(in the rows, 128 means zero)
Here are made-up elements, facts about them, and rows of numbers that follow some of those facts. Name the element behind each unnamed row.

Facts:
bagratres: ρ 333; ψ a; Θ nibres,skigukom,loskes
basivel: ρ 333; ψ a
bebrim: ρ 333; ψ a
beskik: ρ 204; ψ c
biril: ρ 333; ψ a; Θ pibru,vastak,lafludre,sezu
bister: ρ 327; ψ c; Θ brubro,miklemul,neklil,flatas
botru: ρ 333; ψ a
brefo: ρ 327; ψ a; Θ romim,roga,pibror
brekon: ρ 333; ψ a; Θ botru,nunim
brirum: ρ 333; ψ b; Θ piflo,brupe,rikogra,kluklak
brisudru: ρ 333; ψ a
brobir: ρ 327; ψ a; Θ tuvutrul,lolon
broton: ρ 204; ψ a
brovagror: ρ 327; ψ b; Θ midun,gonebis,rosakal
brubro: ρ 333; ψ a
brupe: ρ 333; ψ a
bubo: ρ 333; ψ a; Θ luskotri,grigik,vetrun
buko: ρ 204; ψ a
burek: ρ 333; ψ a; Θ tuvutrul,luskotri
burem: ρ 327; ψ b
butim: ρ 333; ψ a
datre: ρ 873; ψ a; Θ pogru,nibupler,drelo,valoflin
dilok: ρ 327; ψ b; Θ rimaplom,klosis,lolon,dusi
doso: ρ 333; ψ a; Θ brisudru,dutis,skigukom,dradol,basivel,kasuk
dosten: ρ 327; ψ b; Θ rulobar,lutu,flarom,lisku
dradol: ρ 204; ψ c
drelo: ρ 663; ψ a
drorek: ρ 204; ψ a; Θ nibres,klastuk,dradol,stedren,skudrostin,flatas
dunu: ρ 333; ψ b; Θ brupe,nokam,bebrim
dusi: ρ 873; ψ a
dutis: ρ 873; ψ b
fidrur: ρ 333; ψ a; Θ flogir,zasko,lufam,gemum
flanol: ρ 204; ψ b
flarom: ρ 333; ψ b
flatas: ρ 333; ψ a
flobis: ρ 333; ψ a; Θ piflo,mada,gradrak,lolon,grigik,valoflin
flogir: ρ 333; ψ c
floklufen: ρ 663; ψ a; Θ piflo,miklemul,drelo
floso: ρ 333; ψ b
flostuk: ρ 327; ψ a; Θ buko,vetrun,tralok
flotruplu: ρ 333; ψ b
flupli: ρ 333; ψ a; Θ lutu,mutrul,klastuk
fluruk: ρ 333; ψ b
foper: ρ 333; ψ a; Θ skevis,gradrak,kluplek
fusto: ρ 333; ψ c
gedren: ρ 663; ψ a; Θ midun,flanol
gemum: ρ 333; ψ b
gimes: ρ 333; ψ a; Θ lisku,roga
gonebis: ρ 333; ψ a
goril: ρ 873; ψ a
gradrak: ρ 873; ψ a
gredul: ρ 663; ψ a; Θ sovus,ranek,basivel
grigik: ρ 333; ψ c
gristam: ρ 333; ψ a
groki: ρ 333; ψ a
grokluk: ρ 333; ψ a
kasuk: ρ 873; ψ a
klakiti: ρ 333; ψ b; Θ mutrul,lolon,kluplek
klastuk: ρ 333; ψ c
klekedi: ρ 327; ψ a; Θ broton,vedru
klinin: ρ 333; ψ b; Θ kufler,burem,romim,vedru,tresusel
klodu: ρ 663; ψ a; Θ klastuk,gristam,tipum
klosis: ρ 204; ψ a
kluklak: ρ 204; ψ a
kluplek: ρ 327; ψ a
kufler: ρ 663; ψ a
lafludre: ρ 333; ψ c
lebar: ρ 327; ψ c; Θ klosis,buko,vakabek,flatas
lisku: ρ 333; ψ c
lito: ρ 204; ψ b; Θ grokluk,rimaplom,ranek
lolon: ρ 333; ψ a
lopu: ρ 333; ψ a
losa: ρ 333; ψ b; Θ gradrak,dutis,flatas
loskes: ρ 204; ψ a
lufam: ρ 327; ψ a
luskotri: ρ 333; ψ a
lutu: ρ 204; ψ a
mada: ρ 333; ψ c
midun: ρ 333; ψ b
miklemul: ρ 333; ψ a
miske: ρ 663; ψ a
mutrul: ρ 333; ψ a
neklil: ρ 204; ψ a
nibres: ρ 204; ψ a
nibupler: ρ 327; ψ a
ninin: ρ 333; ψ c; Θ brubro,flogir,drelo
niske: ρ 663; ψ a; Θ poflol,valoflin
nitaske: ρ 333; ψ a; Θ poflol,floso
nokam: ρ 333; ψ a
nosto: ρ 663; ψ b; Θ tresusel,groki,valoflin
notrom: ρ 873; ψ a; Θ klosis,vastak,lolon,zasko,tresusel,floso
nozul: ρ 327; ψ a; Θ goril,broton,skigukom
nufos: ρ 333; ψ a; Θ mada,rikogra,skudrostin,groki,tipum
nunim: ρ 204; ψ b
paflak: ρ 663; ψ a; Θ goril,tralok
pagugru: ρ 873; ψ b; Θ tuvutrul,vetrun
panun: ρ 327; ψ b
pibror: ρ 327; ψ c
pibru: ρ 333; ψ a
piflo: ρ 663; ψ b
plasar: ρ 333; ψ a; Θ tuvutrul,burem,klosis,buko,roga,skiskadrer,kluklak
plegru: ρ 333; ψ b; Θ mutrul,botru,fusto,rotru,zaske
poflol: ρ 327; ψ a
pogru: ρ 327; ψ a
radaku: ρ 204; ψ a; Θ klosis,poflol,loskes
ranek: ρ 333; ψ b
regri: ρ 333; ψ b
riklis: ρ 327; ψ b; Θ stukles,nibres,neklil
rikogra: ρ 663; ψ b
rimaplom: ρ 333; ψ b
rizu: ρ 333; ψ b; Θ skevis,flarom,kufler,pogru
roga: ρ 333; ψ a
romim: ρ 873; ψ c
rosakal: ρ 333; ψ a
rotru: ρ 333; ψ b
rudo: ρ 663; ψ a; Θ brisudru,zaske,drelo
rulobar: ρ 333; ψ c
sezu: ρ 333; ψ a
siplu: ρ 204; ψ a; Θ zasko,beskik,dradol
skevis: ρ 204; ψ c
skigukom: ρ 333; ψ a
skiskadrer: ρ 333; ψ a
skudrostin: ρ 204; ψ c
sovus: ρ 333; ψ a
stedren: ρ 204; ψ a
stedrus: ρ 333; ψ a; Θ pibru,lopu,sovus,ranek,tresusel
stimam: ρ 327; ψ a; Θ miske,flotruplu,groki,regri
stipal: ρ 663; ψ b; Θ stukles,skiskadrer
stukles: ρ 873; ψ c
tipum: ρ 327; ψ a
tolis: ρ 333; ψ b; Θ fluruk,flogir,kluklak
tosu: ρ 327; ψ c
tralok: ρ 333; ψ a
tresusel: ρ 333; ψ c
tridruvo: ρ 333; ψ b; Θ stedren,flotruplu,kluplek
trotis: ρ 333; ψ a; Θ dutis,midun
tuvutrul: ρ 333; ψ a
vakabek: ρ 663; ψ a
valoflin: ρ 663; ψ b
vastak: ρ 204; ψ c
vedru: ρ 204; ψ b
vetrun: ρ 333; ψ a
vome: ρ 333; ψ b; Θ goril,mutrul,lolon,butim,rosakal
zabrim: ρ 333; ψ a; Θ goril,panun,nibupler
zaske: ρ 204; ψ b
zasko: ρ 333; ψ a
zuro: ρ 333; ψ a; Θ rimaplom,brisudru,lufam,grigik,lisku,loskes,regri

Some rows with their names:
vastak: [ 73 134 149 128 212 102 188 124 120 150 163  82 123 134 101 167 122 152
 119 126  98  96 150 138 203 134 104 134 142 181  70  61 184 143 147 140
 109 183 190 124 142  98 102]
klekedi: [164 171 137 136  93 133 109 127 118 116  84 119 135 134 146 113 167 108
 129 106 177 150 142 107 114 149 160 133 152 107 158 156 102 112 101 118
 117 117  71 132 128 149 126]
flatas: [138 114 113 126 154 136 130 124 146 134 132 155 132 127 129 103 122 138
 132 149 165 144 125 140 115 126  99 117 128  89 140 142 101 126 118 151
 114 136 134 151 138 145 115]
lebar: [162 165 199 163 146 145 125 113  92 145  99  53 123 140  96 184 173  98
 119  95 135 104 135 117 161 140 200 142 151 168 171  92 180 143 107 112
 120 160 116  93 149 113  64]
losa: [132  83 124 125 100 152  99  98 100 105 133 123 111  96  91 123  81 139
 124 128  49 134  98 124 106 123 131 132 103 176 175 120 173 134 153 120
 170 107 114  89 146 119 164]
nufos: [124 131 122 126 151 149 122 103 133 126  90 132 132 127 130  97 118 126
 155 135 153 135 127 126 112 135  94 105 128  98 138 142 114 117 131 130
 136 126  77 161 132 152 121]
tipum: [168 158 132 129  96 122 115 160 135 128 121 135 137 141 164 124 172 113
 120 114 190 143 132 124 118 138 160 133 139  94 147 165  94 130  85 130
 102 133 125 130 122 139 121]
nozul: [159 177 132 135  92 131 114 131 109 120  85 120 137 135 140 103 167 119
 127 104 169 156 141  97 114 154 160 146 153 115 171 158 112 102  95 128
 108 108  71 129 130 164 137]
brubro: [130 119 112 120 147 132 130 127 139 142 126 157 131 136 139 106 121 134
 145 149 160 138 120 142 123 120  97 112 119  86 127 148 101 128 112 142
 112 144 131 155 135 144 115]
gredul: [152 165 141 140 108 126 118 132 141 106  92 116 129 124 144  99 144 128
 130 121 165 146 148 116 104 144 144 115 155 114 121 113  99 110 135 129
 125 107  69 134 126 147 106]
zasko: [132 116 115 125 159 140 129 128 153 141 128 151 136 132 137 110 126 134
 134 148 163 134 124 139 114 127  96 115 124  90 133 147 102 128 119 147
 121 133 135 154 130 144 110]
valoflin: [136 111 142 121  56 122  94 172 130 113 154 119 117 113 157 151 118 130
 122 121  68 106 104 142 110 107 172 122  93 174 118 123 152 164 137 107
 159 111 161  74 110  92 144]
datre: [120 206 149 121  55  83 144 162  96  84  89 124 124 147 198 137 193  84
 143  69 189 140 167 118 135 157 188 109 157 123  75 113  91 126 120  74
 114 117  42 128  95 130 167]
pogru: [164 158 133 126  90 121 114 159 133 128 115 135 135 142 170 124 170 109
 126 114 188 140 131 129 121 133 158 127 134  91 140 169  95 131  83 125
 104 136 122 131 119 136 124]
trotis: [138 128 116 132 152 144 127  95 124 118  99 137 128 118 108  83 116 139
 140 138 151 158 132 117 112 143  95 121 142 107 157 131 114 102 129 148
 123 122  73 151 149 163 123]
pagugru: [136 156 140 148  10  80 122 128  81  91 134 133 123 141 110 196 155  61
  86  81  75 126 148  94 128 117 251 184 148 175 100  97 128 108 162  50
 144  73 112  77  91  82 183]
foper: [119 135 118 127 156 154 125 107 133 136  91 131 137 129 130  95 128 133
 153 135 143 133 130 117 112 139  90 121 128 107 145 150 119 108 132 138
 135 111  81 158 127 164 130]
floso: [127  70 120 124 111 148 101 131 133 124 168 130 121 106 117 149  94 134
 116 137  66 110  93 144 108 106 130 132  89 160 153 137 161 160 144 123
 167 120 177  94 128  99 153]
romim: [133 185 195 148 115  83 177 175  82 126 152  90 120 157 144 206 213 105
 105  67 151 110 163 131 189 147 230 148 156 184 102  59 157 154 104 106
  80 159 156  73 123  98 115]
grigik: [117 116 173 139 195 146 152 122 107 179 136 102 121 150  93 168 132 134
 143 137 108  91 115 147 177 112 133 131 111 155 143  98 182 151 106 143
 109 181 179 114 149 118  67]
rimaplom: [130  71 120 122 108 145 104 129 130 126 171 137 121 107 112 150  92 133
 115 138  60 114  92 140 110 106 132 135  90 160 157 136 159 154 145 126
 164 116 176  93 130 101 152]

Which element is each row?
No name comes twice in this set of rows, the named rows included.
[150 170 199 146 128 134 130 120  67 144  89  70 115 145 110 165 166 112
 139  94 126 111 127 122 176 136 195 132 140 170 169  95 186 144  88 114
 105 177 104  90 154 121  76] | bister
[160 171 140 133  96 133 107 133 120 115  84 112 134 132 155 115 168 104
 136 103 181 142 139 112 111 149 159 121 146 104 152 157 106 121 103 113
 126 121  66 135 122 146 126] | stimam
[137 175 131 135 101 125 125 135 126 127  83 133 134 139 138  89 147 134
 137 123 137 145 146 103 116 137 145 142 151 119 126 130 105  90 124 133
 110  93  75 139 120 162 122] | paflak
[ 82  99 103 118 118 111 132  99 121  83 162 100 117  86  99 139  70 142
 103 124  41 124 135 117 132 134 104 132 130 192  86  89 168 130 198 104
 182 110 129 108 127  89 187] | lito
[144 170 137 135 104 123 122 136 135 114  88 123 132 131 146  94 146 133
 135 121 152 145 145 112 109 142 142 125 152 117 121 121 103 104 129 132
 120 105  73 138 122 153 113] | klodu
[138 123 120 147 155 144 115  76 145 134  92 138 135 134  94 122 114 101
 133 150 155 130 135 118 107 120 109 124 145  77 132 135  98  96 150 118
 145 113  86 170 128 138  95] | plasar
[139 117 113 124 156 135 133 127 145 136 132 156 135 129 130 102 125 141
 132 147 160 145 123 136 115 129  97 122 127  92 140 145 103 123 115 155
 112 134 135 151 136 150 118] | skigukom
[116 115 177 140 203 151 148 126 116 172 137  89 123 141 106 169 137 136
 141 132 117  87 116 152 170 120 127 118 112 158 146  93 186 163 113 144
 118 179 177 110 148 114  68] | tresusel
[136 161 133 119  88 108 125 168 132 132 105 150 128 145 173 105 141 132
 150 133 161 134 131 140 126 119 143 108 128 100  91 135  89 128 102 126
 101 137 114 140 116 137 107] | drelo
[133 125 128 135 165 157 114 104 158 119  98 111 134 116 135 113 127 116
 145 135 171 124 132 130  98 142  92  94 132  95 136 136 111 128 146 127
 160 119  77 159 128 143 110] | nitaske
[134 117 108 125 152 133 133 125 143 147 126 161 135 138 126 107 123 134
 137 151 155 138 124 134 121 120  99 127 124  88 135 151 100 118 114 148
 111 133 139 156 130 146 115] | tralok

Now the same elements, written a new way:
Some elements and their rows:
skevis: [121 107  46  81 161 156 168  48 110  97  88 112  93 140 178 139 109 131
 164 116  86 129 223 158 176 122 132 136 122 158 199 115 140 126 118 129
 149 146 131 181 117]
doso: [111 140 102 157  99 123 109 143 124 131 117 192 131 144 118  97  77 192
 122  93 157 162 122 112 146 104 135 145 134 122 134 134 127 154 141 137
 122  88 145  88  89]
sezu: [118 120 106 139 116 164 122 147 129 142 138 160 112 122 117  93  99 144
 140 108 130 139 113 106 175 163 154 141 137 151 131 115 133 156 107 111
 136 116 171 103 107]
rosakal: [119 121 112 147 109 163 132 144 114 145 140 164 111 120 115  87 101 150
 138  97 127 143 117 100 173 162 150 136 124 153 134 103 134 160 107 123
 130 115 175 110 108]
zuro: [115 127 111 147  95 143  93 139 136 137 117 175 138 143 126  98  84 168
 130 101 166 149 118 112 141 110 145 144 144 120 139 145 123 142 137 129
 128 117 141  88  72]
miklemul: [109 120  91 146 114 172 113 149 116 138 142 162 105 122 121 102 105 145
 134 112 129 132 112 116 178 166 161 133 134 146 128 113 143 159 107 119
 139 108 166  94  97]
dusi: [131  99 115 146 102 150 149 132 134 160 106 117 129 129 150  85 112 145
 148 113 140 127 125 121 175 172 126 157 114 113 126 113 144 163  69 110
 147 112 141 137 116]
klinin: [136 165 113 141 157 148 124 110 179 136  81 111 110 135  92 140 164 118
 138 129 115 113 147 132 106  32 143 122 175 148 116 132 129 127 198 157
  66 124 107 115  93]
grokluk: [121 121 103 142 117 164 120 148 128 140 140 161 107 124 120  91  98 143
 141 111 134 140 116 103 175 163 158 144 136 152 128 112 134 155 106 112
 139 112 170 103 108]
tipum: [134  85 120 171 111 132 139 153 137 154  82 111 148  83 180  94 129 144
 116 148 130 146 124 130 187 163 110 174  78  94 139 109 180 157  62 105
 135 103 142 137 121]
foper: [114 131 119 146  89 147 110 136 107 146 121 172 142 140 117  89  97 176
 121  77 149 148 106 103 139 118 141 126 128 122 158 134 135 147 135 152
 121 131 147  97  70]
skigukom: [123 126 104 148 121 150 132 147 121 137 142 172 105 121 116  93  91 156
 138 103 128 152 122 105 180 151 147 144 128 147 125 106 128 164 114 115
 132 100 170 101 117]
rikogra: [129 112 127 181 162 138 174 119 187 139  59  59 130  64 146 143 204  69
 106 186  74 108 158 155 158  82 113 167 100 123 108 103 191 141 120 135
  54 104 101 150 134]
lufam: [132  81 118 171 108 137 135 159 140 153  83 109 150  87 180  98 130 141
 119 155 137 145 123 129 189 162 112 176  80  94 134 110 175 157  57 103
 138 103 143 136 124]
rudo: [ 87  94 118 195  77 130 113 153 122 135  72 129 189  99 186 117 133 147
  75 145 146 140 116 153 165 125 113 174  73  59 154 147 207 138  81 141
 107 100 103  94  72]
fluruk: [132 150  96 140 176 169 140 110 164 135 107  97  73 106  87 145 179  92
 147 142  83 100 149 138 139  83 152 115 164 175 103  97 141 143 175 144
  74 116 131 129 125]
lito: [135 169  96 130 146 124 148  86 179 134  57  82 107 143 109 126 163 123
 150 130 127  92 145 134 103  35 115 125 147 114 115 119 117 128 171 164
  91 121  69 160 112]
poflol: [151  94 146 148 125 140 125 160 173 157  75 101 155 106 191  82 141 133
 125 166 149 137 119 115 189 167 128 197  92  92 147 143 162 144  52  94
 146 120 130 135 114]
drorek: [113 141  87 143  88 106 131 126 122 129  91 159 130 153 138  79  80 194
 141  95 172 138 120 117 145 103 111 148 113  84 136 124 114 154 111 141
 152  91 100 128 101]
lolon: [133 106 143 132  97 183 135 133 118 168 141 141 136 119 114  58 106 129
 140  76 120 132 109  77 145 172 151 120 125 159 155 105 127 145 104 129
 118 174 184 132  94]
kufler: [114  82 132 183 104 134 148 156 153 144  95 119 165  85 179  93 126 119
  98 158 123 149 128 128 190 165 117 192  72  98 138 119 189 152  50 102
 114 105 134 123 119]

Name these rows:
No name comes twice in this set of rows, the named rows included.
[117 104 156 166  96 129 108 157 170 143  66 125 201 122 192  90 139 132
  90 154 157 139 116 124 167 126 127 207  85  65 169 179 181 125  71 126
 118 132 104 103  63] | niske
[127 104 105 153 108 146 152 134 127 155 110 124 122 128 152  92 110 154
 141 118 140 128 126 125 182 170 125 157 111 108 119 107 152 172  71 110
 148  98 138 132 121] | kasuk
[124 106  65  97 171 161 155  62 109  98 113 145 102 125 157 152 103 134
 146 106  78 164 228 147 175 112 152 141 143 197 200 120 143 130 154 128
 116 143 171 144 116] | klastuk
[116 136  91 135  82 121 123 127 129 133  91 144 131 159 141  80  88 179
 141  99 170 126 113 120 143 115 115 140 116  86 142 130 120 147 104 137
 154 109 103 130  91] | siplu
[117 126 107 139 124 173 116 149 126 141 134 161 110 131 123  92 108 145
 136 109 134 133 108 106 177 167 163 145 137 145 135 123 137 153 103 116
 140 120 166  99  97] | groki
[123 100 128 189  77 100 137 143 112 151  65 137 183  99 175  96 115 185
 102 121 151 165 126 127 148 105  82 167  68  73 157 117 175 153  94 142
 109  93 123 127 108] | nozul
[120 115 122 178 155 147 165 121 176 139  59  53 130  65 146 150 215  64
 103 186  70  98 154 162 156  91 120 157  97 120 114 105 203 134 118 142
  53 113 100 146 124] | piflo
[147 110 154 133  86 139 127 122 159 169  83 119 177 161 155  72 108 161
 138  91 177 129 119 104 132 130 124 168 124  85 156 156 125 142  94 134
 140 149 118 138  74] | notrom
[ 97 119  96 157  84 160 105 129 107 152  81 121 152 152 168 116 138 171
 115 108 164 103 102 145 155 139 136 145 119  66 153 157 175 143  90 155
 144 118 103  99  53] | datre
[150 128 127 183 144 100 163 111 164 149  34  73 146  85 141 140 190 132
 113 152 112 129 159 152 116  27  80 148 106 100 126 106 171 138 156 165
  51  98  87 156 127] | brovagror
[129 127  93 125 111 138 140 133 145 137 111 134 106 143 141  69  97 151
 162 121 152 123 118 110 176 160 133 153 115 113 122 111 115 153  77 104
 167 109 124 141 119] | loskes

Now the same elements, written a new way:
Named rows:
lopu: [105 148 127 127 166 148 121 119 129 134 131 117 119 131 130 120 138  99
 105 169 116 132 155 109  92 136  96 127]
panun: [210 144 143 130 120 131 114 142 101 182 144  98 174 118 130 148 114 158
 112  81 193 145 118 190 102 137 139 185]
plasar: [ 98 104 105  84 162 178 110 161 114 118 135 137 103 100 131  94 132 105
 161 157  83 140 158 109 163 116 109 141]
kluklak: [108 143 125 151  97  98 102  47 162  86 129 122 103 102 115 111 152  95
 128 169 138 134 145  74 153 118 125  92]
tolis: [183 105 125 119 120 148 118 170 104 161 144 130 165 119 155 123 106 141
 162  50 179 152  77 173 151  97 156 169]
tuvutrul: [106 166 121 102 177 172 124 116 134 121 150 124 122  87 130  96 145 109
 126 179 107 134 187  99 133 150 135 166]
pagugru: [182 119 128  74  88 133 160 153 119 102 111 179 203  91 161  89 118 176
 198  33 175 127 167 174 187 109 183 181]
flotruplu: [201 138 133 157 127 129 123 129  94 165 141 116 181 130 149 130 104 149
 103  77 191 135 109 182 114 120 151 172]
kasuk: [ 92 155 145  96 128 112 162 100 161  84  89 160 152 142 135 111 151 118
 130 138 134 114 201 110  88 135  88 104]
rotru: [203 142 134 155 130 128 124 128  96 161 142 114 181 127 149 132 103 154
 106  77 193 134 111 179 113 123 156 175]
trotis: [ 61  95 118 113 149 155 100 151 106 131 113 125  92 126 135 138 117 103
 167 126 100 115 131 111 105 131  84 125]
pibru: [105 149 129 124 166 147 122 118 128 132 131 116 118 131 128 119 139  98
 105 169 115 131 155 109  94 134  94 125]
beskik: [140 116 112 188  59  50 153 112 185 109 151 138 118 128  94 170 138 204
  66 142 114  81  94 102 180 122 205  95]
floklufen: [ 71 127 141 113 114 124 144  99 176  81 107 156 112 135 138  99 146  74
 194 120 124 151  94  77 154 102 132  74]
kufler: [ 96 145 133 149 122 102 134  65 153  78 105 140 124 132 132  99 141  98
 122 156 132 121 165  88 126 116 119  87]
brisudru: [ 95 149 132 124 164 149 120 115 140 137 133 116 121 128 129 127 142  96
 111 161 124 132 145 104  86 134  96 130]
pogru: [112 161 144  95 159 149 120 127 143 153 132 101 113 125 111 137 153 102
 118 172 118 152 145 115  79 149  85 136]
floso: [222 132 127 154 127 128 123 134  90 158 143 115 180 138 147 119 102 151
  91  89 184 143 117 191 128 111 144 163]
skevis: [138 120 118 188  60  52 159 107 187 111 150 137 116 131  93 176 137 203
  71 139 114  83  87 103 177 131 209  95]
gedren: [ 64  95 125 133 107 112 118 102 129  78  91 152 101 126 137 111 120 100
 181 118 112 108 145  92 145 113 112  85]
dosten: [194  99 132 106 108 143 106 182  86 177 133 113 153 118 136 145 102 159
 164  55 168 148  90 195 136 120 134 178]

Which element is each row?
No name comes twice in this set of rows, the named rows included.
[ 79 169 159 104 129 112 169  88 146  85  80 157 145 141 135 127 141 118
 151 127 130 109 193 114  79 167 101 109] | goril
[ 85 113 132  80 146 160 107 163 115 146 121 112  91 121 117 140 134 104
 170 142  90 143 132 125 107 146  79 134] | klekedi
[ 83 122 135 104 156 160 127 144 104 128 115 127  94 139 130 127 122  91
 173 141  87 138 114 123 122 153 103 116] | foper
[ 99 116 133  75 146 161 114 165 119 147 122 114  93 131 116 134 137  99
 166 149  90 155 120 128 113 140  76 124] | stimam
[215 133 125 153 128 128 119 135  90 157 141 117 177 131 148 121 101 154
  95  84 184 132 123 191 123 114 146 170] | rimaplom
[178  85 120 153  71  99 122 119 106 105 111 153 166 119 155 105  94 152
 170  39 186 122 107 162 184  79 171 132] | stipal
[ 90 141 127 133 162 143 111 117 124 135 128 116 113 130 129 132 132 102
 111 160 121 117 158 106  80 139  89 132] | skigukom
[181 116 139 132 119 143 127 153  72 159 129 127 158 132 151 140  90 143
 171  49 165 138  71 191 140 134 164 164] | plegru
[128 130 118 144 132 112 180 186 191 162 167 132 142 147 110 174 143 201
  59 135 105  97  81 117 123 130 189 139] | flogir
[115 144 139  60 158 180 129 154  95 130 128 122  92 101 112 110 133 110
 187 167  64 155 154 139 159 180 118 152] | brobir

